Below is a small trained network, with its code and all its weights. Each question gives an input and a class and asks what happens when units are switched off, that is, made to give their printed mean instead of their output.

import numpy as np


def w(rows, s, z=0):
    codes = np.array(rows[::2]) - 128.0
    scale = np.full(codes.shape[1], s)
    scale[-1] = z or s
    return codes * scale


def f(y):
    return y / 2 * (1 + np.tanh(0.7978845608 * (y + 0.044715 * y**3)))


def log_softmax(a):
    a = a - a.max(-1, keepdims=True)
    return a - np.log(np.exp(a).sum(-1, keepdims=True))


def net(x, mask):
    res = np.array(x, float).reshape(1, 6) / 4 @ E
    y = f(res @ A[0][:, :-1].T + A[0][:, -1])
    res = res + np.where(mask, y, B[0][:, -1]) @ B[0][:, :-1]
    return log_softmax(res[-1] @ U[:, :-1].T + U[:, -1])


A, B = {}, {}
E = w([
[115,179,144,77,142,108,107],'x0',
[147,165,207,172,82,82,77],'x1',
[129,123,173,144,103,69,247],'x2',
[113,130,124,128,125,123,125],'x3',
[114,112,124,145,130,130,131],'x4',
[153,37,144,77,126,59,102],'x5',
],0.014)
A[0] = w([
[116,155,153,152,114,155,128,98],'n1',
[125,89,101,107,143,131,130,138],'n2',
[131,103,127,139,88,115,110,128],'n3',
[125,36,107,27,158,112,151,165],'n4',
[138,208,180,228,106,140,89,182],'n5',
[136,109,97,118,145,157,98,182],'n6',
[143,69,204,138,97,42,49,68],'n7',
[120,143,171,130,122,71,253,174],'n8',
[125,124,141,120,141,83,203,130],'n9',
[123,153,173,171,125,107,149,110],'n10',
[133,104,125,128,124,148,99,198],'n11',
[121,155,82,118,138,147,187,112],'n12',
[99,179,64,113,162,206,203,254],'n13',
],0.019,0.0065)
B[0] = w([
[107,140,125,153,107,87,118,160],'n1',
[141,138,114,84,141,88,126,164],'n2',
[118,143,141,113,137,161,144,151],'n3',
[116,41,45,31,108,118,145,228],'n4',
[65,102,101,214,75,121,1,249],'n5',
[152,167,124,108,151,120,82,178],'n6',
[179,167,179,149,184,254,193,241],'n7',
[118,104,172,189,110,22,241,249],'n8',
[76,72,106,145,65,168,202,195],'n9',
[122,163,166,162,125,44,148,175],'n10',
[139,170,118,97,161,128,89,164],'n11',
[116,124,180,130,103,149,175,180],'n12',
[187,165,175,159,195,231,178,251],'n13',
],0.022,0.023)
U = w([
[202,188,111,136,174,202,132,253],'0',
[169,120,207,155,105,144,229,139],'1',
[188,113,71,2,113,92,111,121],'2',
[119,48,67,90,64,77,205,89],'3',
[99,143,88,160,71,136,61,95],'4',
[108,164,114,211,95,24,155,6],'5',
],0.009,0.0031)

Each question gives the input, the list of numbers given to net, and the class t.
The units are the neurons (one row each of A and B). Each row of codes is followed by its name. A weight is (code - 128) times the scale printed after its matrix; where a second scale follows, it is the last column's (A, B and U).
mask holds one flag per neuron, in row order. A switched-off neuron (its flag False) gives its mean, the last column of its row in B, instead of its output. The means were averaged over made-up inputs and are rounded, as every weight is.
A unit's drop is (log p(t) with every unit on - log p(t) with that unit switched off) / (log p(t) with every unit on - log p(t) with every unit switched off).
The circuit of an input: a set's keep is (log p(t) with only the set's units on - log p(t) with every unit switched off) / (log p(t) with every unit on - log p(t) with every unit switched off). Starting from the 12 units with the biggest drops (on a tie, the unit counted first), units are removed one at a time, each time the one whose removal leaves the highest keep (on an exact tie, the one counted first), for as long as the keep stays at least 0.8.
circuit, biggest first: the units of the circuit, biggest drop first
most important unit: the unit with the biggest drop
k most important neurons: the k neurons with the biggest drops, biggest first
drop when u is switched off: that unit's drop, to one decimal
input [-2,-2,-2,-6,8,7], class 2: most important unit => n4
input [5,-6,0,-2,7,1], class 2: circuit, biggest first => (n4; n8)
input [1,2,-5,3,6,0], class 4: circuit, biggest first => (n13; n8)
input [-3,5,-8,-3,5,-1], class 4: 2 most important neurons => (n5; n13)
input [6,1,3,8,0,-6], class 5: 2 most important neurons => (n7; n5)
input [-4,-3,-2,4,4,-8], class 0: 2 most important neurons => (n13; n8)
input [5,-1,2,-1,-1,1], class 3: 2 most important neurons => (n7; n13)
input [2,5,-1,6,7,1], class 0: 2 most important neurons => (n7; n8)
input [0,0,7,6,-3,6], class 3: 2 most important neurons => (n4; n13)
input [-5,4,0,1,8,-3], class 4: 2 most important neurons => (n8; n5)
input [7,6,0,-4,1,-7], class 4: 2 most important neurons => (n5; n8)
input [-2,5,8,0,5,0], class 5: 2 most important neurons => (n13; n10)
input [-4,-2,6,5,1,4], class 3: drop when n4 is switched off => 0.0
input [8,-8,0,-7,6,-2], class 0: most important unit => n13
input [-5,-1,-3,3,-1,-1], class 0: drop when n8 is switched off => 0.2
input [-8,4,-1,-3,-7,6], class 0: drop when n8 is switched off => 0.3
input [7,-7,-5,3,6,1], class 2: 2 most important neurons => (n4; n7)
